Below are the code and all the weights of a small trained network. Each question names an input and a class and asks about switching units off, where a switched-off unit gives its printed mean instead of its output.

import numpy as np


def w(rows, s, z=0):
    codes = np.array(rows[::2]) - 128.0
    scale = np.full(codes.shape[1], s)
    scale[-1] = z or s
    return codes * scale


def f(y):
    return np.maximum(y, 0)


def log_softmax(a):
    a = a - a.max(-1, keepdims=True)
    return a - np.log(np.exp(a).sum(-1, keepdims=True))


def net(x, mask):
    res = np.array(x, float).reshape(1, 8) / 4 @ E
    y = f(res @ A[0][:, :-1].T + A[0][:, -1])
    res = res + np.where(mask, y, B[0][:, -1]) @ B[0][:, :-1]
    return log_softmax(res[-1] @ U[:, :-1].T + U[:, -1])


A, B = {}, {}
E = w([
[105,189,246,118,82,27,123,201,111,81,92,141],'x0',
[119,110,135,127,140,135,89,136,117,163,89,154],'x1',
[175,111,110,149,127,78,91,95,85,136,128,157],'x2',
[92,68,78,184,47,87,145,87,204,129,37,86],'x3',
[213,213,142,104,63,168,85,85,216,168,106,162],'x4',
[179,68,69,65,107,73,198,190,155,206,137,204],'x5',
[137,119,112,130,98,141,122,128,105,117,133,146],'x6',
[140,100,122,104,126,142,109,125,125,103,100,147],'x7',
],0.011)
A[0] = w([
[142,100,112,117,157,248,131,51,111,194,178,125,110],'neuron 1',
[82,119,190,147,57,36,127,216,38,86,105,101,121],'neuron 2',
[109,124,200,84,110,85,115,189,121,90,99,155,148],'neuron 3',
[163,62,142,66,85,105,189,151,182,147,154,185,87],'neuron 4',
[99,61,98,203,27,78,191,46,168,126,15,45,87],'neuron 5',
[184,176,130,97,83,139,122,89,179,137,116,133,103],'neuron 6',
[119,198,233,103,57,50,100,178,136,83,83,160,76],'neuron 7',
[254,250,161,119,77,180,81,105,204,178,93,144,114],'neuron 8',
[143,84,100,133,159,155,119,65,134,158,155,109,107],'neuron 9',
[108,183,137,191,126,168,19,59,109,104,130,81,130],'neuron 10',
[107,81,57,138,184,192,142,95,106,128,143,117,104],'neuron 11',
[62,31,113,156,205,91,160,184,27,91,134,81,135],'neuron 12',
[101,138,151,219,146,173,84,81,135,49,101,78,144],'neuron 13',
[164,176,167,84,199,172,146,132,71,116,180,174,53],'neuron 14',
[170,67,66,69,96,60,158,191,166,151,186,160,153],'neuron 15',
[131,87,83,71,153,102,152,191,116,185,125,172,133],'neuron 16',
[172,204,151,38,232,185,118,156,13,139,202,155,69],'neuron 17',
[139,77,49,161,181,174,119,95,157,169,138,73,112],'neuron 18',
[91,152,179,153,154,176,54,58,45,61,124,68,144],'neuron 19',
[51,125,66,154,111,102,120,123,139,147,65,135,92],'neuron 20',
[141,114,101,89,160,65,129,168,170,203,145,124,252],'neuron 21',
],0.0089,0.0038)
B[0] = w([
[177,99,80,136,158,94,96,100,197,156,188,104,214],'neuron 1',
[196,73,111,149,138,123,103,111,212,103,199,86,224],'neuron 2',
[173,92,83,111,192,94,144,119,124,156,190,95,194],'neuron 3',
[111,119,156,64,45,150,119,116,80,158,139,92,195],'neuron 4',
[35,188,69,116,149,47,38,187,126,100,34,195,249],'neuron 5',
[102,89,111,178,153,145,146,123,91,101,140,159,184],'neuron 6',
[251,86,70,139,172,95,76,141,191,174,211,122,227],'neuron 7',
[70,41,227,196,221,186,197,21,98,23,95,170,241],'neuron 8',
[191,145,58,160,158,96,179,124,152,147,168,133,182],'neuron 9',
[98,144,156,51,75,148,165,100,73,188,133,49,228],'neuron 10',
[168,86,104,154,175,120,117,89,204,143,199,82,200],'neuron 11',
[17,49,179,229,145,204,188,67,46,37,151,198,234],'neuron 12',
[119,159,139,64,96,149,161,138,70,223,110,43,228],'neuron 13',
[73,192,118,98,122,63,69,187,152,81,62,123,193],'neuron 14',
[127,147,194,85,98,161,139,136,72,194,109,66,214],'neuron 15',
[136,126,144,139,2,138,149,86,134,166,109,114,191],'neuron 16',
[65,234,82,144,133,97,25,180,116,84,66,167,232],'neuron 17',
[216,114,64,188,133,158,117,139,172,162,153,145,208],'neuron 18',
[140,138,165,80,49,162,145,104,82,186,115,64,243],'neuron 19',
[97,204,110,133,104,77,186,183,141,99,143,166,172],'neuron 20',
[150,165,174,97,68,193,134,142,82,171,117,100,191],'neuron 21',
],0.0088,0.018)
U = w([
[130,168,198,37,36,161,188,134,91,229,104,63,134],'0',
[62,70,206,214,192,176,209,82,107,45,121,168,210],'1',
[204,120,70,129,180,113,102,131,236,167,206,91,5],'2',
[56,236,82,98,133,71,54,194,166,99,12,162,102],'3',
],0.011,0.0031)

Each question gives the input, the list of numbers given to net, and the class t.
The units are the neurons (one row each of A and B). Each row of codes is followed by its name. A weight is (code - 128) times the scale printed after its matrix; where a second scale follows, it is the last column's (A, B and U).
mask holds one flag per neuron, in row order. A switched-off neuron (its flag False) gives its mean, the last column of its row in B, instead of its output. The means were averaged over made-up inputs and are rounded, as every weight is.
A unit's drop is (log p(t) with every unit on - log p(t) with that unit switched off) / (log p(t) with every unit on - log p(t) with every unit switched off).
The circuit of an input: a set's keep is (log p(t) with only the set's units on - log p(t) with every unit switched off) / (log p(t) with every unit on - log p(t) with every unit switched off). Starting from the 12 units with the biggest drops (on a tie, the unit counted first), units are removed one at a time, each time the one whose removal leaves the highest keep (on an exact tie, the one counted first), for as long as the keep stays at least 0.8.
units of the circuit, in order: the units of the circuit, biggest drop first
unit that matters most: the unit with the biggest drop
top k neurons: the k neurons with the biggest drops, biggest first
drop of u: that unit's drop, to one decimal
input [7,4,-8,0,4,-4,-2,-7], class 2: units of the circuit, in order -> neuron 7
input [-7,3,2,2,-7,7,-5,8], class 0: top 2 neurons -> neuron 8; neuron 15
input [7,6,-5,-7,3,-1,1,-6], class 2: top 4 neurons -> neuron 7; neuron 5; neuron 3; neuron 2
input [3,3,8,6,-6,-6,6,8], class 0: top 4 neurons -> neuron 13; neuron 8; neuron 19; neuron 17
input [-6,7,-6,1,-5,2,1,-4], class 2: top 3 neurons -> neuron 8; neuron 11; neuron 18
input [-8,3,1,7,-1,8,4,-6], class 0: top 3 neurons -> neuron 15; neuron 21; neuron 4
input [-1,8,7,7,-6,-7,-5,-4], class 0: top 3 neurons -> neuron 13; neuron 19; neuron 10
input [-1,6,6,8,-4,7,5,2], class 3: top 4 neurons -> neuron 5; neuron 19; neuron 10; neuron 13
input [0,-1,5,-5,-2,4,-1,5], class 3: top 2 neurons -> neuron 17; neuron 19
input [-7,-5,7,-8,-6,-8,-6,-8], class 0: top 3 neurons -> neuron 19; neuron 10; neuron 5
input [-8,0,8,1,-5,-8,7,-4], class 0: top 3 neurons -> neuron 19; neuron 10; neuron 13
input [-8,-6,6,0,8,6,8,-2], class 1: top 2 neurons -> neuron 8; neuron 7
input [-3,-8,-3,5,8,2,-7,3], class 1: drop of neuron 8 -> 0.7
input [2,-6,7,1,-4,3,6,0], class 1: unit that matters most -> neuron 12
input [-5,3,-1,8,-5,8,-8,2], class 0: drop of neuron 4 -> 2.5
input [-5,-7,6,-5,6,2,-5,3], class 1: drop of neuron 8 -> 1.5
